Here is a tiny trained network, its code and every weight. The questions are about switching its units off for an input and a class, where a switched-off unit gives its printed mean instead of its output.

import numpy as np


def w(rows, s, z=0):
    codes = np.array(rows[::2]) - 128.0
    scale = np.full(codes.shape[1], s)
    scale[-1] = z or s
    return codes * scale


def f(y):
    return np.maximum(y, 0)


def log_softmax(a):
    a = a - a.max(-1, keepdims=True)
    return a - np.log(np.exp(a).sum(-1, keepdims=True))


def net(x, mask):
    res = np.array(x, float).reshape(1, 7) / 4 @ E
    y = f(res @ A[0][:, :-1].T + A[0][:, -1])
    res = res + np.where(mask, y, B[0][:, -1]) @ B[0][:, :-1]
    return log_softmax(res[-1] @ U[:, :-1].T + U[:, -1])


A, B = {}, {}
E = w([
[138,84,149,133,161,184,137,150,142],'x0',
[132,127,126,131,126,138,134,132,130],'x1',
[62,2,137,64,97,155,166,13,34],'x2',
[3,184,5,227,212,173,139,163,29],'x3',
[170,237,78,35,197,252,41,8,155],'x4',
[124,146,127,122,116,108,122,119,111],'x5',
[211,63,11,25,223,34,193,170,122],'x6',
],0.004)
A[0] = w([
[100,203,99,82,140,129,73,53,114,137],'n0',
[91,93,185,172,132,71,212,187,132,63],'n1',
[204,83,54,30,172,60,163,183,115,79],'n2',
[72,143,206,202,38,169,57,82,126,64],'n3',
[173,170,118,65,175,177,56,61,138,47],'n4',
[148,165,139,99,47,53,115,89,123,137],'n5',
[78,165,186,197,45,168,72,112,139,47],'n6',
[161,90,3,109,193,82,168,124,128,67],'n7',
[194,129,200,99,115,112,123,119,135,46],'n8',
[143,148,117,170,130,105,96,194,168,225],'n9',
[121,90,141,168,107,57,175,178,114,49],'n10',
[57,50,121,91,112,164,202,70,43,115],'n11',
[95,54,150,66,80,122,138,71,70,210],'n12',
[137,157,126,135,138,111,100,168,151,252],'n13',
[81,165,70,183,138,110,143,131,76,48],'n14',
[149,97,193,97,55,137,111,102,211,91],'n15',
[79,171,218,190,44,198,96,108,115,80],'n16',
[82,137,82,186,161,165,135,139,101,33],'n17',
[188,211,123,183,139,95,137,249,189,121],'n18',
[115,83,176,168,108,83,159,193,128,50],'n19',
[214,120,196,71,75,82,138,124,169,55],'n20',
[121,76,129,173,88,58,154,181,117,47],'n21',
[180,189,131,151,166,148,92,193,199,190],'n22',
[178,94,52,74,162,90,157,156,86,215],'n23',
[137,208,89,47,187,186,59,54,140,64],'n24',
[89,113,157,184,75,99,105,130,118,106],'n25',
[90,42,144,124,142,215,161,71,78,205],'n26',
[183,123,194,76,96,101,127,124,169,55],'n27',
[141,159,111,84,182,211,106,95,166,45],'n28',
[171,158,123,165,167,136,105,199,175,214],'n29',
[109,149,180,185,101,184,103,116,98,200],'n30',
[58,127,64,192,185,159,122,146,93,36],'n31',
[177,110,153,93,119,101,148,108,157,78],'n32',
[185,85,177,81,86,112,128,122,165,59],'n33',
[129,172,133,141,147,103,129,154,172,253],'n34',
[178,110,181,76,83,96,104,100,172,66],'n35',
[78,103,141,194,69,31,170,173,105,187],'n36',
[79,160,75,141,154,123,138,146,77,61],'n37',
[114,102,167,171,118,85,174,170,111,39],'n38',
[55,180,49,161,158,135,138,133,66,118],'n39',
[61,178,44,182,138,114,156,116,52,184],'n40',
[166,120,165,89,69,111,137,117,170,62],'n41',
[103,77,126,103,131,124,179,65,72,225],'n42',
[57,168,81,154,176,141,135,158,68,53],'n43',
],0.0053,0.0045)
B[0] = w([
[183,27,106,133,38,189,155,99,79,205],'n0',
[191,75,43,162,81,229,178,34,51,181],'n1',
[99,106,41,217,214,44,78,75,238,214],'n2',
[64,115,19,214,214,38,94,79,219,199],'n3',
[204,39,57,167,97,210,188,60,38,182],'n4',
[165,107,204,123,115,155,75,229,121,178],'n5',
[115,113,34,212,235,52,89,47,213,181],'n6',
[126,85,90,238,191,45,61,107,214,186],'n7',
[185,200,181,194,249,197,97,210,68,152],'n8',
[70,132,124,45,69,141,119,83,118,241],'n9',
[185,83,47,176,109,207,167,22,81,168],'n10',
[79,252,126,89,160,101,190,114,70,205],'n11',
[56,232,173,46,106,103,148,137,110,250],'n12',
[50,102,139,16,70,115,84,134,135,250],'n13',
[177,160,241,156,197,209,73,217,89,161],'n14',
[141,144,193,149,210,148,63,209,108,191],'n15',
[114,91,37,219,209,36,71,93,214,204],'n16',
[214,186,237,194,228,179,74,231,74,151],'n17',
[74,254,131,63,152,102,186,72,65,231],'n18',
[184,97,55,155,105,237,192,27,47,167],'n19',
[173,173,203,191,228,162,107,219,87,189],'n20',
[195,70,41,180,109,226,164,29,58,170],'n21',
[46,189,114,42,107,94,179,82,55,238],'n22',
[77,78,79,135,161,37,55,126,236,250],'n23',
[211,36,74,194,50,194,185,51,38,209],'n24',
[145,108,63,106,141,136,127,47,149,168],'n25',
[35,216,163,35,109,84,154,151,126,236],'n26',
[168,185,181,190,228,184,85,190,67,169],'n27',
[193,43,55,174,45,215,218,38,50,167],'n28',
[45,195,147,40,83,93,144,105,79,239],'n29',
[74,75,70,135,150,74,73,99,234,226],'n30',
[180,148,233,162,207,181,111,236,90,168],'n31',
[178,134,165,198,194,115,76,184,102,158],'n32',
[153,177,188,178,214,174,84,195,85,174],'n33',
[64,123,173,8,54,123,95,128,121,253],'n34',
[178,130,175,189,199,165,62,212,55,177],'n35',
[170,58,122,92,63,197,122,47,91,251],'n36',
[181,130,217,180,186,154,86,213,97,158],'n37',
[228,88,37,220,102,229,212,34,47,152],'n38',
[160,98,214,150,149,152,82,222,123,208],'n39',
[170,77,203,119,126,130,63,229,147,240],'n40',
[179,150,202,186,224,167,84,219,59,162],'n41',
[53,197,157,42,80,95,136,127,134,239],'n42',
[185,122,220,171,196,178,92,225,89,172],'n43',
],0.0046,0.0047)
U = w([
[227,148,240,251,244,211,93,255,72,25],'0',
[239,14,40,216,38,253,210,11,40,21],'1',
[103,84,153,85,98,127,92,130,137,254],'2',
[113,92,25,253,240,34,92,79,244,57],'3',
[114,109,169,94,60,129,124,142,151,236],'4',
[72,248,149,56,116,110,188,100,70,10],'5',
[128,89,140,104,76,138,132,152,140,227],'6',
],0.006,0.0049)

Each question gives the input, the list of numbers given to net, and the class t.
The units are the neurons (one row each of A and B). Each row of codes is followed by its name. A weight is (code - 128) times the scale printed after its matrix; where a second scale follows, it is the last column's (A, B and U).
mask holds one flag per neuron, in row order. A switched-off neuron (its flag False) gives its mean, the last column of its row in B, instead of its output. The means were averaged over made-up inputs and are rounded, as every weight is.
A unit's drop is (log p(t) with every unit on - log p(t) with that unit switched off) / (log p(t) with every unit on - log p(t) with every unit switched off).
The circuit of an input: a set's keep is (log p(t) with only the set's units on - log p(t) with every unit switched off) / (log p(t) with every unit on - log p(t) with every unit switched off). Starting from the 12 units with the biggest drops (on a tie, the unit counted first), units are removed one at a time, each time the one whose removal leaves the highest keep (on an exact tie, the one counted first), for as long as the keep stays at least 0.8.
units of the circuit, in order: the units of the circuit, biggest drop first
most important unit: the unit with the biggest drop
top k neurons: the k neurons with the biggest drops, biggest first
drop when u is switched off: that unit's drop, to one decimal
input [1,-4,7,3,1,-1,-4], class 5: units of the circuit, in order	[n11; n26]
input [-4,-4,5,-4,7,-1,1], class 1: units of the circuit, in order	[n24; n4]
input [-4,1,-5,1,-2,0,8], class 3: units of the circuit, in order	[n2]
input [-1,1,-6,-3,7,-1,7], class 1: top 3 neurons	[n24; n4; n28]
input [0,-2,2,-7,5,-5,-8], class 3: units of the circuit, in order	[n3; n16]
input [4,0,8,2,5,7,-2], class 5: top 4 neurons	[n26; n11; n12; n42]
input [5,5,-5,-3,-5,-4,-7], class 3: units of the circuit, in order	[n16; n3]
input [2,3,4,-3,7,6,4], class 1: units of the circuit, in order	[n24; n4]
input [2,-6,6,6,-5,-4,-4], class 0: units of the circuit, in order	[n31; n17]
input [4,2,-6,-1,-1,2,-7], class 3: units of the circuit, in order	[n16; n6]
input [-2,2,8,0,-7,6,0], class 5: top 2 neurons	[n12; n11]
input [-6,5,-8,-6,3,0,-1], class 5: units of the circuit, in order	[n22; n18]
input [-4,2,0,1,3,-3,-4], class 3: units of the circuit, in order	[n16; n3; n30]
input [-3,3,-3,-7,-7,-1,0], class 0: most important unit	n20
input [-3,-4,-4,4,-7,-6,-8], class 3: units of the circuit, in order	[n16; n6]
input [4,6,-8,7,0,-7,-1], class 5: top 4 neurons	[n18; n22; n29; n9]
input [-6,-8,7,-5,-2,1,8], class 3: top 2 neurons	[n2; n23]
input [0,1,8,5,-6,0,1], class 5: top 3 neurons	[n11; n26; n12]
input [-2,-4,-8,3,-6,0,3], class 5: top 3 neurons	[n18; n29; n22]
input [-7,-1,3,6,8,5,1], class 1: units of the circuit, in order	[n24]
input [1,4,0,3,-5,2,-2], class 1: top 2 neurons	[n36; n1]
input [2,-1,-2,-8,2,-2,7], class 0: drop when n20 is switched off	0.1
input [-6,-7,-7,8,5,-3,1], class 0: drop when n16 is switched off	0.0
input [4,4,0,-4,-6,-4,1], class 1: drop when n24 is switched off	-0.1
input [4,-2,2,2,-6,2,-2], class 1: drop when n4 is switched off	-0.1
